Here is a tiny trained network, its code and every weight. The questions are about switching its units off for an input and a target symbol, where a switched-off unit gives its printed mean instead of its output.

import numpy as np


def w(rows, s, z=0):
    codes = np.array(rows[::2]) - 128.0
    scale = np.full(codes.shape[1], s)
    scale[-1] = z or s
    return codes * scale


def norm(h):
    return h / np.sqrt((h * h).mean(-1, keepdims=True) + 1e-5)


def f(y):
    return np.maximum(y, 0)


def softmax(a):
    e = np.exp(a - a.max(-1, keepdims=True))
    return e / e.sum(-1, keepdims=True)


def log_softmax(a):
    a = a - a.max(-1, keepdims=True)
    return a - np.log(np.exp(a).sum(-1, keepdims=True))


def net(x, mask):
    ids = ['βγδελμξπστψω'.index(c) for c in x.split()]
    T = len(ids)
    res = E[ids] + P[:T]
    u = 0
    for l in range(3):
        q, k, v = (norm(res) @ M[l].T for M in (Q, K, V))
        z = softmax(np.where(np.tri(T) > 0, q @ k.T / 3**0.5, -1e9)) @ v
        res = res + np.where(mask[u], z, O[l][:, -1]) @ O[l][:, :-1]
        u += 1
        y = f(norm(res) @ A[l][:, :-1].T + A[l][:, -1])
        res = res + np.where(mask[u : u + 4], y, B[l][:, -1]) @ B[l][:, :-1]
        u += 4
    return log_softmax(norm(res)[-1] @ U[:, :-1].T + U[:, -1])


Q, K, V, O, A, B = {}, {}, {}, {}, {}, {}
E = w([
[135,98,151,168],'β',
[130,139,173,74],'γ',
[162,134,114,104],'δ',
[106,158,248,74],'ε',
[110,135,196,94],'λ',
[128,115,195,106],'μ',
[89,106,142,168],'ξ',
[151,30,191,89],'π',
[120,170,143,76],'σ',
[161,127,195,96],'τ',
[138,152,161,95],'ψ',
[49,195,76,33],'ω',
],0.014)
P = w([
[142,109,101,117],'0',
[251,201,142,179],'1',
[19,126,33,102],'2',
[205,198,162,162],'3',
[26,25,126,147],'4',
[185,180,188,164],'5',
],0.013)
Q[0] = w([
[214,254,143,122],'L0H0',
[66,83,173,167],'L0H0',
[141,119,211,147],'L0H0',
],0.0096)
K[0] = w([
[158,4,63,144],'L0H0',
[62,29,139,181],'L0H0',
[220,100,110,40],'L0H0',
],0.0039)
V[0] = w([
[91,183,254,113],'L0H0',
[187,186,80,100],'L0H0',
[81,106,94,118],'L0H0',
],0.0094)
O[0] = w([
[187,145,44,190,253],'L0H0',
[25,167,241,176,251],'L0H0',
[253,93,86,217,25],'L0H0',
],0.0065,0.0017)
A[0] = w([
[151,47,158,125,111],'L0N0',
[90,185,87,158,143],'L0N1',
[64,58,55,110,253],'L0N2',
[107,126,131,252,174],'L0N3',
],0.011,0.0045)
B[0] = w([
[110,248,116,134,164],'L0N0',
[212,93,139,169,172],'L0N1',
[40,82,104,123,254],'L0N2',
[141,158,151,69,175],'L0N3',
],0.011,0.0068)
Q[1] = w([
[31,8,80,112],'L1H0',
[152,254,33,106],'L1H0',
[193,204,119,104],'L1H0',
],0.0054)
K[1] = w([
[26,213,127,255],'L1H0',
[133,95,48,93],'L1H0',
[155,72,88,34],'L1H0',
],0.0087)
V[1] = w([
[208,130,43,226],'L1H0',
[116,76,30,114],'L1H0',
[254,100,79,46],'L1H0',
],0.0097)
O[1] = w([
[117,238,165,94,2],'L1H0',
[132,84,254,114,62],'L1H0',
[2,109,236,42,103],'L1H0',
],0.0097,0.0069)
A[1] = w([
[128,140,151,53,93],'L1N0',
[52,22,61,191,252],'L1N1',
[254,188,69,102,50],'L1N2',
[192,211,192,123,84],'L1N3',
],0.008,0.0022)
B[1] = w([
[148,118,134,139,145],'L1N0',
[61,5,156,82,255],'L1N1',
[85,161,129,138,194],'L1N2',
[149,122,71,68,176],'L1N3',
],0.011,0.0089)
Q[2] = w([
[98,72,175,200],'L2H0',
[142,151,201,254],'L2H0',
[41,145,198,166],'L2H0',
],0.0091)
K[2] = w([
[33,189,121,81],'L2H0',
[49,118,131,2],'L2H0',
[96,188,96,40],'L2H0',
],0.0082)
V[2] = w([
[191,100,169,245],'L2H0',
[66,197,180,80],'L2H0',
[183,155,175,65],'L2H0',
],0.011)
O[2] = w([
[150,161,232,93,4],'L2H0',
[153,90,2,97,23],'L2H0',
[238,51,145,178,7],'L2H0',
],0.0079,0.0032)
A[2] = w([
[52,2,89,96,253],'L2N0',
[75,168,161,229,163],'L2N1',
[123,121,128,128,71],'L2N2',
[189,163,208,152,124],'L2N3',
],0.012,0.0036)
B[2] = w([
[2,40,78,181,251],'L2N0',
[150,83,224,112,156],'L2N1',
[179,145,175,94,128],'L2N2',
[92,82,67,189,145],'L2N3',
],0.0086,0.017)
U = w([
[83,185,145,84,94],'β',
[69,67,108,165,158],'γ',
[128,107,215,193,49],'δ',
[112,99,76,100,138],'ε',
[148,95,187,63,75],'λ',
[213,83,88,114,145],'μ',
[173,149,93,75,185],'ξ',
[193,63,138,184,115],'π',
[128,182,118,180,157],'σ',
[121,185,2,169,1],'τ',
[127,180,148,206,157],'ψ',
[192,133,66,228,143],'ω',
],0.015,0.0033)

Each question gives the input, a string of symbols that net reads in full, and the target symbol t.
The units are the heads (3 rows each of Q, K, V and O) and the neurons (one row each of A and B). Each row of codes is followed by its name. A weight is (code - 128) times the scale printed after its matrix; where a second scale follows, it is the last column's (O, A, B and U).
mask holds one flag per unit, layer by layer, with each layer's heads first. A switched-off unit (its flag False) gives its mean, the last column of its rows in O or B, instead of its output. The means were averaged over made-up inputs and are rounded, as every weight is.
A unit's drop is (log p(t) with every unit on - log p(t) with that unit switched off) / (log p(t) with every unit on - log p(t) with every unit switched off).
The circuit of an input: a set's keep is (log p(t) with only the set's units on - log p(t) with every unit switched off) / (log p(t) with every unit on - log p(t) with every unit switched off). Starting from the 12 units with the biggest drops (on a tie, the unit counted first), units are removed one at a time, each time the one whose removal leaves the highest keep (on an exact tie, the one counted first), for as long as the keep stays at least 0.8.
units of the circuit, in order: the units of the circuit, biggest drop first
most important unit: the unit with the biggest drop
top k neurons: the k neurons with the biggest drops, biggest first
top k neurons in layer l: the k neurons of layer l with the biggest drops, biggest first
input π λ τ ψ, target π: most important unit => L1H0
input ψ π δ γ δ μ, target ψ: units of the circuit, in order => [L0N2 L1N1 L2N0]
input δ γ ω δ σ ξ, target δ: top 3 neurons => [L0N3 L0N2 L2N1]
input ε τ δ β, target ε: top 2 neurons => [L0N2 L0N0]
input ω π δ ω, target ω: top 4 neurons => [L0N2 L1N1 L0N0 L1N3]
input ψ τ μ τ π ψ, target ψ: top 2 neurons => [L0N2 L1N1]
input ε μ μ ψ τ ψ, target ε: top 3 neurons => [L0N0 L0N2 L1N1]
input ε ε ω λ, target ε: top 2 neurons => [L0N2 L0N0]
input δ μ ε ψ, target δ: top 3 neurons => [L2N1 L0N2 L2N0]
input δ ψ ψ σ, target δ: top 3 neurons => [L2N1 L2N0 L0N2]
input ξ μ π μ ξ δ, target ξ: top 2 neurons => [L0N2 L1N1]
input π ε γ ξ, target π: top 4 neurons => [L0N2 L0N3 L1N1 L2N0]
input μ μ σ σ ψ τ, target μ: top 3 neurons => [L1N1 L0N0 L2N0]
input ω τ τ β, target ω: top 2 neurons => [L0N2 L1N1]
input ξ ε ξ π, target ξ: most important unit => L0H0
input τ μ δ μ μ τ, target τ: top 3 neurons in layer 1 => [L1N1 L1N2 L1N3]
input β β β π λ σ, target β: top 3 neurons in layer 0 => [L0N0 L0N2 L0N3]
input ε ψ π μ ξ τ, target ε: top 2 neurons in layer 0 => [L0N0 L0N2]
input ω ξ ξ τ ω ψ, target ω: top 2 neurons in layer 0 => [L0N2 L0N3]
input ψ π μ ω ψ δ, target ψ: most important unit => L0H0
input τ π γ σ, target τ: top 2 neurons in layer 1 => [L1N1 L1N2]
input τ δ τ τ π μ, target τ: top 2 neurons in layer 1 => [L1N1 L1N2]
input β λ ω μ, target β: top 2 neurons in layer 0 => [L0N0 L0N2]
input ξ π β δ λ τ, target ξ: top 2 neurons in layer 0 => [L0N2 L0N0]
